What can hang from each mark:
Q_836: Q_371 Q_873
Q_371: Q_774 Q_836 Q_894
Q_873: Q_75 Q_456 Q_774
Q_135: Q_119 Q_484 Q_894
Q_484: Q_894
Q_894: Q_135 Q_179
Q_31: Q_75 Q_774
Q_802: Q_119 Q_371 Q_873 Q_894
Q_179: Q_31 Q_342 Q_836
Q_812: Q_179 Q_442
Q_456: Q_119
Q_442: Q_119 Q_179 Q_802 Q_812
Q_774: Q_371 Q_802
Q_342: Q_75 Q_812
Q_119: Q_342 Q_371

Each row is shifted at random along 6 fixed directions that mean nothing.
Known rows, with every way that one mark hangs from another:
Q_802(Q_119(Q_342(Q_812)) Q_371(Q_774) Q_894(Q_135 Q_179)): [-181  213  162  -88 -270   51  -76   17 -178 -142 -242    1  -61   -9
  203 -268   38  416  -95  212  156 -194  596 -194  454 -132 -106  236
   41 -146 -130   25 -249   69 -346 -335  164 -199   22  -76   72 -122
  306   63  201  239 -131  -60  361   93  -34  -98  106 -374  242   61
  -80 -158 -132 -154  238  182]
Q_836(Q_371 Q_873(Q_75 Q_456 Q_774)): [-175  144  -42  -14  -85   -4  -62  -17 -380   47  141  415  413   20
  -43  -25  345 -510 -150  148  288 -169  -82  -77  139  -29  282  -61
 -277 -372  375  489  272  116   38  -37   39  218    3  181   21  565
 -100 -295 -179 -341  -11  -78  -35   -9 -420 -116  294   47  101  -15
  -93  -13  467  166    2 -160]
Q_812(Q_442(Q_119 Q_179(Q_342 Q_836))): [-218   14    2 -286   46   61  106 -113  177   87   33  151  217   71
  107  -64  105  -11  -55    3   48  -28  -24  262   34  120  -91   97
  -64 -175   85  356  -33  -75  -63    5  185  147    7  105   89 -217
  263 -343  -82  -27   72  106  219 -120  -95 -118  141  195  184  257
  -99   -2  104   87  -23  -56]
Q_894(Q_135(Q_119 Q_484)): [-185   80  -19    4 -226   40  194   58 -287   10   63  100   83 -102
  -72  -86   -1   16  -91   64  305  123  362  -28  257 -182   40  218
   -8 -327  197  103 -252   61  -73 -233  -44   24  -48  -66  -19  130
   20 -235  -15  -47 -255  109   59   46   19 -225  259  -36  371  137
 -201 -216  103    8  243  322]
Q_894(Q_179(Q_31(Q_774) Q_342(Q_75 Q_812) Q_836)): [-108   11   89 -154   26  149   91 -140  102  -46 -161 -199  114  159
   44 -321 -116  362  -87   62  332   73  391 -216  110 -170  -61  321
    8 -322 -182  183 -317  -24  -82 -115   24  -43  170 -185  -12 -249
   40  -79  173  219  176   73  155   -2  -32 -101  359  -36  181 -151
  -92   76 -218   23  138   64]
Q_342(Q_75 Q_812(Q_179 Q_442(Q_119))): [ -69   35  -90    3  -25  120  169    5  140  145  -69 -154  368  102
 -158  131  120  -11  -30  -10  205 -152   84   40  193  177 -159   -6
   93  -41  268 -120  -19   24 -197 -142  131  126  147  -89  283  -46
  -54  107 -179    8  113  134   71 -112 -159 -171  289  150   66   68
 -181   34  -12    1 -120 -176]
Q_873(Q_75 Q_456(Q_119(Q_342)) Q_774(Q_371(Q_836))): [-201  284 -182 -392  -42 -320  -40   38   25 -222  484  610  411  252
  371 -346  378 -352 -335  -10  -51 -170 -249  194  -58  212   29 -327
 -494 -100   31  631  466  -42  100   36  346 -121  -69  290  324  464
  358 -537  -65 -323  292  -59   98  -15 -378   93  -76   86  121  433
  -97  294  226  210  -12 -385]
Q_812(Q_179(Q_31 Q_836(Q_371(Q_894) Q_873)) Q_442(Q_119)): [ -90   25  -43   -6   34   22  147 -116   83  103   21    6  399   89
   -9  -91  237  -57   -2  -73   21 -159  115    1  135   70  -66   93
 -134 -102  248  104  -53   57   30  -79  211  153  -30   28   83  -13
   93  -75 -258    9  106  110   53  -80 -241 -209  447  215   23  145
  -84   81   13  163 -134 -167]
Q_31(Q_75 Q_774(Q_802(Q_119(Q_342 Q_371(Q_894))))): [ -70  118  -23 -219 -126   71  113    7 -330  -36 -191 -107   55  123
  -59  -33 -160   78 -165   71  500  147  315 -135  130    3  122  -30
    3 -406   13   50  120   67 -203  247    2 -110  227 -202  -24  157
  -22   26  -15  196 -146  138  139    5    6 -109  103   29 -126 -113
  -33 -236   93  -16  133  199]
Q_484(Q_894(Q_135(Q_119(Q_342(Q_812) Q_371(Q_774 Q_836))))): [-179  214  -62  -23  -95   55    4   39  192  -45  -21  161  343  234
  105 -155  228   89  -84  -32   41 -151   37 -143  -29   88  -95  -29
 -117 -133 -284  243  179   74 -138  100  296 -158  157   98  285  -60
  225  135  -37  -16  187  126  205   36 -216   41    4   95  106  354
  -51  147   -6   34   79 -188]
Q_442(Q_119 Q_179 Q_802(Q_371(Q_836 Q_894) Q_873(Q_75))): [-135  199   60 -350  184  105  173 -184  -36  188  -77   18  -72  -78
  -51  124  111   70   30   82  258   96  417  150  193  -30  119  199
  263 -243   63  281 -158   17 -413   78  -63  185  282   31   43 -116
   98  -55  -47 -105 -125  -12  347  -16  234 -109  -24  -48  186   50
  -96 -120  -74 -107  315  209]
Q_442(Q_119(Q_371) Q_812(Q_179(Q_836(Q_873(Q_75 Q_774))))): [ -42   19   38  -58  153   70   52  -61 -120  214 -142 -143  301   80
 -196   25  206 -125   61    4  133 -181 -187  187  -34  206  -63 -173
  286  -47  418  127   95  164  -90  221    6  325   79  139  173   11
  -63   42 -296  -82   82  161  -39 -217  -67  -43  307  135  116  -53
 -139   51  286   83 -116 -264]
Q_873(Q_75 Q_774(Q_371(Q_836 Q_894(Q_179)) Q_802)): [  95  202   71 -102 -222 -448   16  309 -330 -203  118  -35  166  304
 -105 -353  340  -78 -276  121   59 -132  175  -80  202 -152 -471 -177
   24   30  312 -206    5  202   44  -47   -7 -140 -191 -227  355  516
  298 -110 -159 -115 -140 -172 -276   -9 -194 -138  538 -130  172 -163
 -326   19  250  -18  -75  -82]
Q_342(Q_75 Q_812(Q_442(Q_119(Q_371(Q_774)) Q_179(Q_836)))): [-245  169   11 -149   77  148    0  -95  464   78   74  147  242  261
  171  -71   93  176    2   24  145  -53  229   81   79   65 -168   51
 -159 -176 -254  320   15 -163 -249  -98  239 -130  217  -24  162 -313
  255 -113  125  144  171  104  431  -30 -102  -44   63   43  145  210
 -111  184 -178    9   35 -175]
Q_456(Q_119(Q_342(Q_75 Q_812(Q_442)) Q_371(Q_774 Q_836))): [ -99  192  -77    0  139  177   78  -13  -15   22   27   55  343  136
  -67  -45   40 -221 -219  -33  442   45  189 -261  225  116  243   73
 -116 -410   19  330  379   46  -42  110  140  -65  370 -206   60  179
  -61   52  -69  -39  223  142   25   25 -230  -25  129  114 -163   97
  -92   29  125   66  193  -83]
Q_371(Q_836(Q_873) Q_894(Q_179)): [-184  162    2  -28  -61  -15  121   38 -120   -5  -64   75  270   92
 -139   98  274 -237  -79   40  174 -172  156 -193  140   -3   -5   84
   53 -270   73  130  124   53  -36   61    7  147  173  -17  237  179
   -9  150 -185 -254   13  -94   -1   79 -256  -31  288  141  -12   21
 -105  -31  238   -1  123  -41]
Q_894(Q_135(Q_484) Q_179(Q_31)): [-171  158 -152 -193  -52 -141  202   31   66  -26  104  141  377  244
  143  -67  404  -33 -310  -74 -244 -345 -342  109  -71   99 -119  -61
 -261  -94  134  230  108   88  195  -20  141  180 -129  300  221  294
  172 -116 -294 -262  276  174   45 -130 -331   64   29  250  220  497
  -17  232   69  149    1 -383]
Q_119(Q_342(Q_75 Q_812(Q_179(Q_31) Q_442)) Q_371): [ 164   78  -28  129  140   28  232   57   -9   37  -41 -276  259  137
 -158 -178   35  158 -363  -20  334 -104  256 -201  251  -64   25  121
  -89 -149  270  -70  170  259  -47  -20  -79 -167  222 -368   65  361
 -112  152 -226   95  128  196  -55  -43   -5 -128  426  -98 -132  -59
 -251   98 -117   92    7  -49]
Q_802(Q_119 Q_371(Q_836 Q_894(Q_135)) Q_873(Q_456 Q_774)): [-453  351  -21 -454  -45 -166  323 -178  153 -201  349  372  -41 -113
  572 -139  263  175 -179  -40 -201 -261  388  326  206  -44  173   18
 -299   36  -35  324 -119 -172 -447 -573  199   68  -10  265  218  284
  421 -226  147 -255  -16 -160  742  113  232  -32 -179 -211  324  472
   84  -49 -422 -119  234  148]
Q_873(Q_75 Q_774(Q_802(Q_371(Q_836)))): [-349  141 -112 -348  -58    1  103  -84  -87  -89  106  280   68  -51
  267 -123   63  -15 -142   68  147    5  112  163   45   64   16  -82
  -71 -193    1  378    5  -64 -257 -139  152  101   96  157  214  157
  118 -221   67 -137  -56  -27  254   85  -44  -59    4   14  261  139
  -57  -92   19  -15   49   13]
Q_135(Q_119(Q_342 Q_371)): [ -69  -56  -14   88 -152   66  101   15  -16 -117   56 -244   -3  -56
    0 -332 -138  571  -20   28  179  -25  368   -9   58 -104 -164   33
  206    8    2 -101 -222  148 -266  -66  -51 -167  151 -109  210 -103
   77   99   55  260 -298  122  177  120  332  -94  406 -177  366 -124
 -202  -58 -202  -26   83  354]
Q_802(Q_371(Q_894) Q_873): [ -21  -20 -181  -99 -288  307  -69   -4   30  -95 -342 -139  248   94
  -41  -84  166  197  -65  142  121 -246  152 -328  155  122  -62  211
  291  -22 -118   -1  -68  217 -233  190  256   86  298   22  280  -95
  -39  416  -33   26   91   64  119  127 -203   47  122  -23   44    4
   65   62  -84 -116  162  -72]
Q_342(Q_75 Q_812(Q_442(Q_802))): [  44  144   22  -94  -53  -19  248  146   38   91   86  -37  244  255
 -180    9  230  -71 -335   12  279  -79  271  -28  327  -89 -148  130
 -175 -214  266  -39   63   63  -99 -178  -58  -82  127 -377   86  334
   74  -95 -134  -87   16   14   59 -117  -93 -186  315  -47   59   56
 -279   27  -28   12   56  -15]
Q_836(Q_873(Q_456(Q_119(Q_342)) Q_774(Q_371(Q_894)))): [ 122   56  -85   35 -320  -71 -273  175 -122 -215   62   95  436  346
  -97 -423  379    0 -115   86   93 -243   -7 -312   68   76 -254  -91
  -27   52   13   85  177  275  143  238  245 -281   69  -30  290  207
  168   21 -119   35  161  -63 -223   18 -391   11  397  -42  125  -59
 -118  261  179  176  -15 -233]
Q_135(Q_119(Q_342(Q_75)) Q_484 Q_894(Q_179(Q_31))): [ -49   -9 -136  161  -99  110  111   29  -59   94  -69  -56  224  -25
  -55  -69  -11    4   66  -41  345   24   57 -111   60  -32  147  -50
  251 -351  138  117 -119  127  -56    0  166  158  132   54  166 -122
 -168   63 -156  -51   82  371   12   93 -216 -104  209  240  206  297
 -155  -16   72   40   52  -25]
Q_179(Q_31(Q_774) Q_342(Q_812)): [-427   76   50 -301  -87  -57   30   31  228 -180  130  101  206  161
  230 -247    0  281   30   87    8 -196   65  225  -43   30 -324  -86
 -112 -140  -26  246 -177 -218 -160 -303  235   39 -157    9  121 -294
  325 -275  294  232  -94   68  308   71 -113  -64  232   95  336   65
   14   29    4  -59 -167  -37]
Q_342(Q_75 Q_812(Q_179 Q_442)): [ -47   21 -128  -69  -85  110  202  -32  297   -1   49 -145  218  137
   35 -124   61  400 -125  -62  148 -118  369  -45  176   59 -247  119
  -96   55  -79 -122 -128   21 -240 -235  139 -166  259 -174  293  -77
   53  114   -5  123  131   55  240    5   66 -153  281  -56  154  104
 -197  129 -440   33   -8  -16]
Q_442(Q_119(Q_371) Q_812): [-126   46   -1 -198  -74   97 -120   26  270   32   -5  111  140  303
   72 -227  161  357  -83   73   88 -108  156  129  -43   82 -331   47
  -40  -80 -277  286   41   38 -126  276  144 -243  168    8  149 -257
  326 -113   88  186   35   91  198  -74   -5   86   46  -69  268  110
 -149  225  -57   50  127  -41]
Q_894(Q_135(Q_119(Q_371(Q_836)) Q_484)): [ -53  137 -153    4 -152  -43  140   16  123 -113  184   71  224  203
  123 -267  252  241 -178  -98  -95 -134   83  -44   -5  -61 -134   54
 -122   29 -160  129  -16  128  -13   51  151 -133   76   76  231  105
  192   -2  -72  -59   85  171  211   15   20    6  102   -1  277  388
 -111  253 -221   73  180  -14]
Q_442(Q_179 Q_802 Q_812): [ -59   81   63 -403   23  143  -15  -40  123   96  -11   57  -49  181
   -4 -161  105  491  -43   58  200   57  341  194   13   55 -287  166
   68 -122 -236  316  -77   49 -203  197  -21 -223  314  -54   49 -303
  277 -171   70  120  -10   16  222 -103  237  -21   13 -114  349   65
 -195   53 -226   70  205  149]
Q_135(Q_119(Q_371(Q_774)) Q_484(Q_894)): [ 208   78   -3  149 -125   83  178  194 -268   46  -76 -141  263  140
 -339  -99  190 -146 -184  -51  403  110  291 -342  254 -174  147  125
  115 -273  236  -42   12  369  -41  177    4   24  138 -293   28  399
 -133  132 -201 -156  -64  242 -190   63 -104 -197  404   38   58   85
 -195 -119  180   38  259  159]
Q_371(Q_894(Q_135(Q_119) Q_179(Q_31))): [-285  100  -35  -71 -274   55  -98   -6   20 -108 -116  139  186  126
  161 -242   20  210   56  111  153  -52  259 -176   92   13 -233  175
    3 -245 -240  217 -196  -81  -42 -109  249 -147  -16  111  252 -336
  220  -51   88   79   36   31   80  100 -273    3  140   46  307  146
  -98   44   49    1  131   15]
Q_31(Q_75 Q_774(Q_802(Q_371(Q_836) Q_873(Q_456) Q_894))): [ -87  177  -66 -390 -304 -115  130  105 -199 -115  -32   56  163  246
   44  -71  213   -3 -211  107  101 -230  122  -16  113   19  -35 -185
  -43 -123   68  -14  118  102 -211  130  156   -8   45  -29  128  285
  163    5  -55   15  -77  -13  255    9 -124  -71   23  -62  -61  125
   30  -54   29  -31   37  -70]
Q_119(Q_342 Q_371(Q_836 Q_894)): [ -92  131  -76   95   74   18   50   57    7  -94  -83 -164  263   87
  -59  -49  103   37  -94   20  120 -209  -35 -110  -35  113  -54  -54
  226  -74   97   74  284  185  -99  206   60   40  223  -30  349  118
  -12  318 -177  -45  -20  126   21  116  -87   87  280   92  -59  -37
  -92   75  202  -29  -12  -91]
Q_119(Q_342 Q_371(Q_836(Q_873(Q_75 Q_456 Q_774(Q_802))))): [-221   93  -62   95   53   19   -8  -45  -96 -102  -21 -117  160  -81
   40 -161   23  147   50   42  108 -177  -84   31 -143  106  -20 -220
  294   34  127  127  145  156 -220   64   37   64  208  165  350   59
  -75  238 -141   25  -57   69  107  114   36   31  295   -2  168 -107
  -79   40  108    5  -99  -86]
Q_456(Q_119(Q_342(Q_75) Q_371)): [  59   65 -208 -144  169  240  193 -128   74   30   51    8  332  189
   26  -85  137  -38 -433 -131  281   15   -3 -187   35  141  357   90
 -265 -350  -25  364  404  147   19  309   55  -18  469  -62   25  361
  -81   51 -192  -67  308  221  100 -101  -58   80   -7  157 -134  190
   -8  161  -73  218  251 -110]
Q_31(Q_75 Q_774(Q_371(Q_894(Q_135 Q_179(Q_342))) Q_802)): [ 174   88 -181 -146 -203   77  -56    4 -283  -84 -408 -398  270  339
 -232  -87   -8  155  -76   48  316   69   30 -373  -48   98 -180  -21
  300 -172  -80 -231   28  231   14  594  123  -35  217  -71  227   15
  -84  316 -206  238  188  169 -198 -141 -246  -38  192  221 -175 -191
   40   43   69  -28   46 -138]
Q_456(Q_119(Q_342(Q_812) Q_371(Q_774))): [ 169   -2  -35  145  -57   -2   12  180 -138 -117   -9 -475  330  222
 -312 -253  177  225 -128   -6  140 -253   40 -263  112  101 -263 -105
  281  103  296 -287  114  358   -6  142   -1  -45  185 -242  309  200
    5  372 -162  128  -30  115 -214  -13  -13  -15  559  -39  125 -257
 -156   83   90   11  -12  -71]
Q_456(Q_119(Q_342 Q_371(Q_774 Q_894))): [-146  116  -93  -51  -44  184 -157   42  -31 -105  -50  140  293  197
   46 -223   18  -12 -131   49  351   31  172 -313   93  143   63   79
 -107 -398 -216  414  305   67   -1  254  264 -208  291  -89  104  -30
  108   14   62   85  100  108   -1  128 -276   74   93   70  -20   51
  -33   36  214   98  219  -42]
Q_31(Q_75 Q_774(Q_371 Q_802(Q_894(Q_179)))): [-125   96 -244 -407 -170  159   34 -104  -57  -38 -286  -94  246  240
   75   85   14  162  -71   12  163   -2  -84  -20 -166  259  -30 -241
  115 -167 -159   -7  111   29 -187  464  240  107  254  214  225  -45
  -18  203 -143  230  112  206  200 -107 -189   17 -126  327 -114   95
  177    6  -15    4  -43 -218]
Q_894(Q_179(Q_31(Q_774(Q_802)) Q_342(Q_812))): [-402   86  -38 -335   41  -11  132  -93  206  -83  -13    0  203  133
  230  -95   41  276  -51  -11  -58 -170 -109  223 -158  114 -196 -137
  -60 -139  -74  196 -103 -148 -144 -115  180  179    2  205  187 -179
  198 -100   49  116  132  114  273  -63  -99    6   66  248  261  151
   78   60 -102  -17 -122 -188]
Q_135(Q_119 Q_894(Q_179(Q_342 Q_836(Q_371)))): [ -53   -6  -44  -24 -168 -103   92   21  113  -21  154   67  289  235
  116 -323  278  142  -81  -49  -56 -184   -6  -12  -35 -128 -148  -63
 -111 -180  -45  133 -110   66   22    5  209   75  -11   92  204  -48
  292 -158  -70  -45   70  117  178  -56 -136  -78  287  111  274  277
 -137  170  -61   82  -11 -102]
Q_484(Q_894(Q_179(Q_342(Q_812)))): [-135  -11  152  -54 -298 -158   59  261   50  -95  -79 -273  229  207
  -89 -257  263  358   25   78 -118 -358   -1   49  -29   -1 -585 -154
  217  147  155 -321 -214  183 -144 -206  108   46 -133   -3  459 -120
  324  165  -76   99 -191  -80  -15   22  -58 -109  533  -65  400  -60
 -209  -33  120  -50 -203  -67]
Q_456(Q_119(Q_371(Q_774 Q_894(Q_135(Q_484) Q_179(Q_836))))): [ -90  131   31    2  -30  -45  119   75 -162  -71   58 -206  210  157
  -71 -211  157   76  -60  -45  125  -47  215 -182  117  -41  -98   24
   80 -165  181  -32  -47  157   34  -66   47   60   47  -72  181  150
  127   83 -101  -22  -78   50  -47   41  -17  -74  420   -2  219  -27
 -107  -39  132   37  168   33]
Q_484(Q_894(Q_135 Q_179(Q_342(Q_75)))): [-114   33  -18  -96  -24  259  196 -143  -52   95 -310 -226  114  -32
  -39  -36  -15  253  -81  -20  307   94  242 -208   36  -33   96  297
  139 -301  -61   52 -209  130 -171  -36    2  126  265   57  167  -80
  -79  188 -124  -10  121   68   63  -41   21 -111  178   66  197   34
  -64 -133  -74   34  213  115]
Q_179(Q_342(Q_75 Q_812(Q_442(Q_802(Q_894(Q_135)))))): [ -27  167 -100 -192   87  160  154  -75  142   77 -142   66  369  245
   19   76  257 -241 -286  -64  159 -111 -131  -43  114  100   82  165
 -141 -291   99  285  201  -13  -55   37  187  163  188  -70   88  134
   15  -54 -166 -154  388  152  163 -218 -302  -22  -20  228  -90  320
  -24  157   27   44   64 -304]
Q_31(Q_75 Q_774(Q_802(Q_371 Q_873))): [  58   22 -238 -356 -118  241  237 -128 -219   19 -248 -223  117  114
 -124   62  -38  170 -268    5  379   54  213 -215   80   59  228   73
   82 -268  -52  -19   42  201 -226  422   -1   79  413  -86   -2  260
 -215  229 -123   80   91  175  171  -57   54  -73  -25   89 -151  -33
  112 -102 -224  -14  223   88]

Rows:
[-205  178   86  -64 -105 -111  220  103  -32  -31  150   30   78   52
   76 -186  115  250 -140  -21   57  -79  304   58   86 -142 -108  -21
 -148 -176   69   26  -80   82 -203 -241    7 -103  -54  -27  149  176
  291  -69  -31   10 -242   22  210   53  144 -145  253 -101  321  177
 -156 -170    1   18   97  195]
Q_484(Q_894(Q_135(Q_119(Q_342 Q_371(Q_774)))))
[-213  156  -53 -251 -218  -35 -147   95  125 -213   51  307  218  270
  275 -340  165  227 -215  104   22  -57   86   98   40   85 -317 -146
 -244  -51 -252  228   82  -35 -148   13  318 -320   51    5  175   32
  421 -216  126  265   58   47  206  -40 -223  -13    9   18  198  157
  -49  110  -86   31  -67 -160]
Q_873(Q_774(Q_371 Q_802(Q_119(Q_342(Q_812)))))
[-258   68 -123 -215    7   91   13  -53  299  -53   48  233  244  102
  215 -161   37  234 -159   36  109 -137   55   97   13  175 -126   41
 -217 -138 -207  387  146  -39 -104   -4  243 -192  173   61  157 -167
  187 -135   37  124  177  151  277   39 -154   29    5  101  121  295
  -87  155 -139   83  -35 -140]
Q_119(Q_342(Q_812(Q_442(Q_179(Q_31)))))
[-274   14  118  -99 -183 -162   46   99   60  -75  158  106  127  156
  193 -438  133  305  -46  116   50 -136  285   25   53 -261 -297   65
 -178 -315  -17  181 -289  -28   13 -314  133  -51 -157  -40   82 -159
  415 -321  136  145 -202  -25  164   99 -123 -163  455  -85  395   60
 -191    4   41   48  -38   67]
Q_135(Q_894(Q_179(Q_31 Q_342 Q_836(Q_371))))
[-250  108 -120 -114 -137  126   10  -39   23  -60   63  315  337   68
   12  -21  246 -178  -93   70  164 -137   68 -115   45   92   83  107
 -105 -223 -111  422  168   -4  -75   97  148   19  244  102  176   68
   15  -37  -40 -186  106  -42  139   92 -289    3  104  111   80  151
  -39   94  137   82  143  -82]
Q_371(Q_836(Q_873(Q_456)))
[ -13  111    1 -234 -146   52   19  127  -48  114  -90  122  259  259
 -148   10  379 -120 -256  140   44 -215  -39   65  192   34 -106   69
    7 -202  161  209   93  156 -124  244   90   84   61  -44   25  162
  225 -122 -162  -89  -25   49   87 -148 -230  -38   19    3  110  143
  -71   59  209   -8  138 -135]
Q_442(Q_119 Q_802(Q_371 Q_873))
[-157   62  171  221 -283 -152   24  121 -394   -6  -44  -39   97  -46
  -93 -320   52   51   66  138  121 -107  143  -78  162 -241 -176   23
  156 -200  244   -7 -285  160   35 -238  -51   32 -215   65   99  -35
   93 -148 -137   21 -212   15  -17   30  -90 -188  526 -162  423   17
 -310  -99  251   43   42   78]
Q_894(Q_135(Q_119(Q_342) Q_484) Q_179(Q_836(Q_873(Q_75))))
[-124  131   48 -125 -234  -58  -25   78 -164 -109  -75    4  238  163
  -64 -222   98    9  -13  180  258   16  333 -186  124 -102 -186   87
   28 -293   80   15 -145   46   -5    6   55  -75  -34  -62  133   28
  136  -75  -57  168 -122  -63  -78   48 -283 -135  436   -3   73 -175
 -126  -42  214   -3   64    2]
Q_774(Q_371(Q_894(Q_179(Q_31(Q_75) Q_836(Q_873(Q_456))))))
[-500  292 -116 -301   26  -49  133  -91  275 -136  257  254   70   74
  361   29  106  237  -15  -67 -113 -133  256  173  -43   58 -166   19
 -252 -200 -255  324  -51 -246 -258 -274  191    6   37  194  284  -44
  349 -123  179 -108  -69  -45  481  140   37   34  -48  118  333  310
   69  -51 -145  -65  161   41]
Q_371(Q_774 Q_894(Q_135))
[ -50  212  196  -61  -12 -261  101  140   63 -157  159 -117  158  333
  -17 -277  291   82 -109    0  -56 -272  295 -145  161 -244 -345   85
 -112 -205  102   11 -146    2    0 -265   -2   -1 -133 -263  162  156
  337  -78   38  -82   -9 -143   47   53 -145  -91  583  -55  177  -71
 -142   27   37  -11   66  -52]
Q_371(Q_774 Q_894(Q_179(Q_31 Q_342(Q_75) Q_836(Q_873))))
[-260  172   -5 -259 -235    1   42  140  -70  -93    2  302  149  162
  106 -102  180  -53 -253  178  163   -3  289  -31  200  -81 -133  100
 -237 -391  -68  223   40  -16 -144  -49  160 -112   36 -125    5  179
  314 -217   57   53 -179  -50  146   50 -224 -107   74  -24   93  108
  -74 -144  143  -26  139   51]
Q_774(Q_802(Q_371(Q_894)))
[ -48   83    8  -28 -168 -161   -2  185  150  -14  162  222  231  289
  127 -368  139  208 -298   47   51 -177  221   53  208  -10 -319   17
 -419 -100  -73  186  166   71    8  -19  235 -444  -57 -183  127   41
  419 -328  -62  128   19   34   89   -1 -163 -137  239 -172   72  265
 -314  152   -1  194  -42  -67]
Q_812(Q_179 Q_442(Q_119(Q_342(Q_75) Q_371)))
[-314   97  -54 -255 -249  215  -45  -18  -27 -106 -168  150  135   27
  160  -83  -27  163  -63  156  198  186  263   63   88   90 -121   31
  -20 -257 -137  114 -137 -128 -292   -5  224  -43  152   36   51 -161
  237  -79   79  355 -160   88  216  -41 -153 -130   23  147  168   24
   37 -190   22  -78   62   67]
Q_774(Q_371 Q_802(Q_119))
[-176   54 -123 -166  161  354  189 -190  125   76 -165  -43  287    2
  -48  166   -8 -123 -122   -7  376   60   31  -58   49   93  236  221
   47 -417   50  309   32  -72 -215    2   48  304  363  -46   58  -10
 -204   25   -1  -55  222  171  195  -86 -127  -43   65  265   -6   33
   24  -26   -5  -32  140  -65]
Q_179(Q_342(Q_75 Q_812))
[-126  125  -71   19   40   81  339  -79 -345  146  -82  -50  162 -112
 -112   92   42 -114 -215  -46  292   97   94  -51  152 -108  323  140
   32 -381  312  123  -53  164    1   -8 -146  275   80  122   -5  373
 -202  -44 -316 -230   10  231  -11 -103    2 -134  131  130  177  197
 -115 -145  128   50  266  113]
Q_894(Q_135(Q_119(Q_371) Q_484) Q_179)
[  37   52 -138  152  -42  -90  243   77   81  -53  243  -61   79   49
   35 -287   98  306 -100 -150  156    5  313  -52   25 -209   23  -45
   68  -91  -48   19  -63  228 -120   57   77 -139  197 -118  192  117
   60   69  -65   -9 -100  281  213  180  215  -95  269  -25  237  320
 -224  112 -262   32  163  209]
Q_135(Q_119(Q_342 Q_371(Q_836)) Q_484 Q_894)
[ -98   -7 -117  -18 -296  237   31   75   -3   20 -120  159  303   67
  -51  -82  114  -60   24   -9  291  100  118 -149   62   55   59   76
   85 -247 -109  210  -59  134 -124  127  297   28  161   46  154 -127
  -25   12  -45  -49   14  243   58  114 -241 -106  110  189  210  331
  -99  -47  111   60  152   50]
Q_135(Q_119 Q_484(Q_894))
[ -29  249 -185 -108  112  -80   88 -161   46  -70  372  201  376  209
   97  -53  504 -184 -160 -158  -33 -240   81 -159   -3   14  191  -55
 -406 -149   22  321  270   83  -30   56  126  125  216  173  193  538
   62   -6 -157 -348  221  -92  222    0 -139   21  202  126   58  188
   49  230 -108  152  190 -199]
Q_836(Q_371(Q_774 Q_894) Q_873(Q_75 Q_456(Q_119)))
[-225  163  110 -590  111  -79  190  -62   74   88  185  251  151  239
  129  -76  152    7 -122   40  118  -93   62  368  -21   85  -52  -98
 -254 -337  101  480  110 -126  -27   40   13   83  -16   62  -94  -24
  302 -457   12  -12   40   95  303 -155  -20  -43   36  110  102  233
  -74   -9   71  130   -6  -98]
Q_442(Q_179(Q_31(Q_75 Q_774) Q_836) Q_812)
[  97  -15 -142  -69   85  -11  370  -91   71   59   83 -263  126   19
  -81 -126   84  360 -255 -172  111  -22  395    5  186   10  -82  189
  -27  111  136 -150  -89  212 -120   40  -24  -83  215 -173  208  195
   25   79 -247  -23   41  103   57  -47  271 -202  357  -31   87   91
 -217   55 -349  104  107  186]
Q_812(Q_179 Q_442(Q_119(Q_371(Q_836))))
[  73  113   47  -37  229  250 -175 -164  106  200 -250  -29  254  220
 -188  -54  145  100   61   98  349  126  164 -131   32   40  -34  264
  189 -295 -198  391   74  176  -98  467   76 -103  393  -57  -16 -322
   83  -10  -84  173  175  172  108 -154 -112   -7  126  113   31  -83
 -139  204   40   92  157 -116]
Q_442(Q_119(Q_342(Q_812)) Q_179(Q_836(Q_371(Q_894))) Q_802)
[   8  247   54   38 -177 -196 -108  171  179 -232  242   24  154  407
  143 -352  347  373 -160   34 -128 -279  373 -133  138 -174 -447  -14
 -299  -22 -230  -37   40   76 -143 -126  178 -352   38 -235  220  175
  515    4  130  156 -106 -111  238   71  -73  -47  374 -163  182   11
 -128  139 -218    0   46   -7]
Q_836(Q_371(Q_774(Q_802(Q_119(Q_342(Q_75)))) Q_894))
[   8  166   24   41   30 -139  325   98   24  -37  142 -201  182  121
  -77 -134  260   91  -68 -205  -30  -99  107   -2    1 -131  -30 -119
  137   -7  140  -94  -54  229 -139   -5   50  173   46  -29  272  252
   86  149 -192 -201   -8  169   87   56  119 -120  346   92  207  271
 -129    0  -81  -17  119   61]
Q_135(Q_119(Q_371(Q_774 Q_836)) Q_484(Q_894(Q_179(Q_342))))
[ -18   36   47  -88 -445  142 -285   40  -46 -267 -270    2   13  124
  250 -514  102  434  -25  210  159 -216  490 -329  278  -23 -137  173
  124  127 -253   88 -223  106 -402 -145  334 -309  153  -48  267 -237
  227  207  262  182  -29  -66  341  226  -70   28  170 -452  297    6
  -76   89 -171  -83  239   52]
Q_802(Q_119(Q_371(Q_774)) Q_873(Q_75 Q_456) Q_894)
